Below are the code and all the weights of a small trained network. Each question names an input and a class and asks about switching units off, where a switched-off unit gives its printed mean instead of its output.

import numpy as np


def w(rows, s, z=0):
    codes = np.array(rows[::2]) - 128.0
    scale = np.full(codes.shape[1], s)
    scale[-1] = z or s
    return codes * scale


def f(y):
    return np.maximum(y, 0)


def log_softmax(a):
    a = a - a.max(-1, keepdims=True)
    return a - np.log(np.exp(a).sum(-1, keepdims=True))


def net(x, mask):
    res = np.array(x, float).reshape(1, 6) / 4 @ E
    y = f(res @ A[0][:, :-1].T + A[0][:, -1])
    res = res + np.where(mask, y, B[0][:, -1]) @ B[0][:, :-1]
    return log_softmax(res[-1] @ U[:, :-1].T + U[:, -1])


A, B = {}, {}
E = w([
[7,78,167,112,32,195,134,199,23,204,155],'x0',
[43,41,49,234,105,128,175,74,90,54,59],'x1',
[51,193,209,159,238,140,190,14,103,138,141],'x2',
[117,132,139,144,132,115,107,133,137,149,113],'x3',
[99,148,119,131,135,138,126,150,144,106,126],'x4',
[125,126,115,121,140,141,135,135,126,106,145],'x5',
],0.012)
A[0] = w([
[87,87,159,92,80,159,98,230,87,179,183,211],'N0',
[20,169,234,119,178,165,181,59,51,156,157,76],'N1',
[222,123,28,132,123,80,78,145,210,98,78,217],'N2',
[147,141,95,176,205,87,141,6,188,83,96,166],'N3',
[18,13,58,216,95,150,148,73,67,109,68,154],'N4',
[251,194,137,83,174,108,93,138,244,125,146,255],'N5',
],0.013,0.005)
B[0] = w([
[173,166,157,91,115,161,106,227,65,185,99,227],'N0',
[113,184,72,126,167,134,162,102,177,251,200,221],'N1',
[107,46,139,184,67,225,163,101,205,147,153,232],'N2',
[102,170,234,161,180,98,182,141,183,36,105,241],'N3',
[123,16,118,148,111,59,215,156,142,97,135,254],'N4',
[127,157,89,90,114,60,75,116,147,149,210,253],'N5',
],0.017,0.032)
U = w([
[125,111,111,120,89,95,123,165,193,147,215,250],'0',
[128,255,145,95,201,97,39,26,162,82,169,102],'1',
[185,201,195,77,98,207,45,241,56,123,73,172],'2',
[134,244,122,100,184,226,92,121,80,215,124,67],'3',
[99,57,130,191,98,210,113,50,182,53,76,35],'4',
[91,186,214,154,239,129,177,112,125,63,44,75],'5',
[136,41,116,103,55,127,96,216,28,94,47,35],'6',
],0.0078,0.0024)

Each question gives the input, the list of numbers given to net, and the class t.
The units are the neurons (one row each of A and B). Each row of codes is followed by its name. A weight is (code - 128) times the scale printed after its matrix; where a second scale follows, it is the last column's (A, B and U).
mask holds one flag per neuron, in row order. A switched-off neuron (its flag False) gives its mean, the last column of its row in B, instead of its output. The means were averaged over made-up inputs and are rounded, as every weight is.
A unit's drop is (log p(t) with every unit on - log p(t) with that unit switched off) / (log p(t) with every unit on - log p(t) with every unit switched off).
The circuit of an input: a set's keep is (log p(t) with only the set's units on - log p(t) with every unit switched off) / (log p(t) with every unit on - log p(t) with every unit switched off). Starting from all 6 units, units are removed one at a time, each time the one whose removal leaves the highest keep (on an exact tie, the one counted first), for as long as the keep stays at least 0.8.
circuit, biggest first: the units of the circuit, biggest drop first
k most important neurons: the k neurons with the biggest drops, biggest first
drop when u is switched off: that unit's drop, to one decimal
input [-6,-6,1,1,2,6], class 1: circuit, biggest first => (N4)
input [2,0,-5,4,-7,0], class 2: circuit, biggest first => (N4; N0)
input [0,2,8,2,0,4], class 5: 2 most important neurons => (N3; N5)
input [-7,2,-8,4,-4,1], class 4: 2 most important neurons => (N2; N1)
input [1,2,-4,-8,-3,-2], class 6: 3 most important neurons => (N1; N5; N3)
input [-7,6,0,-1,4,-4], class 4: 2 most important neurons => (N2; N0)
input [0,4,-2,4,3,6], class 4: 2 most important neurons => (N0; N5)
input [1,-1,6,6,-1,-8], class 3: 3 most important neurons => (N4; N1; N5)
input [-7,-6,2,-7,-7,-1], class 1: 3 most important neurons => (N4; N5; N3)
input [1,-7,-5,8,1,7], class 2: 2 most important neurons => (N0; N4)
input [2,-1,-1,-6,4,-4], class 2: 2 most important neurons => (N4; N1)
input [2,-3,-6,-6,8,-8], class 2: drop when N4 is switched off => 0.1
input [8,1,-2,-2,6,3], class 6: drop when N0 is switched off => 0.0
input [-3,3,8,7,-5,5], class 5: circuit, biggest first => (N3)
input [-2,5,6,-2,-8,7], class 5: drop when N3 is switched off => 0.5
input [-8,1,-1,-2,-7,7], class 4: drop when N1 is switched off => 0.4
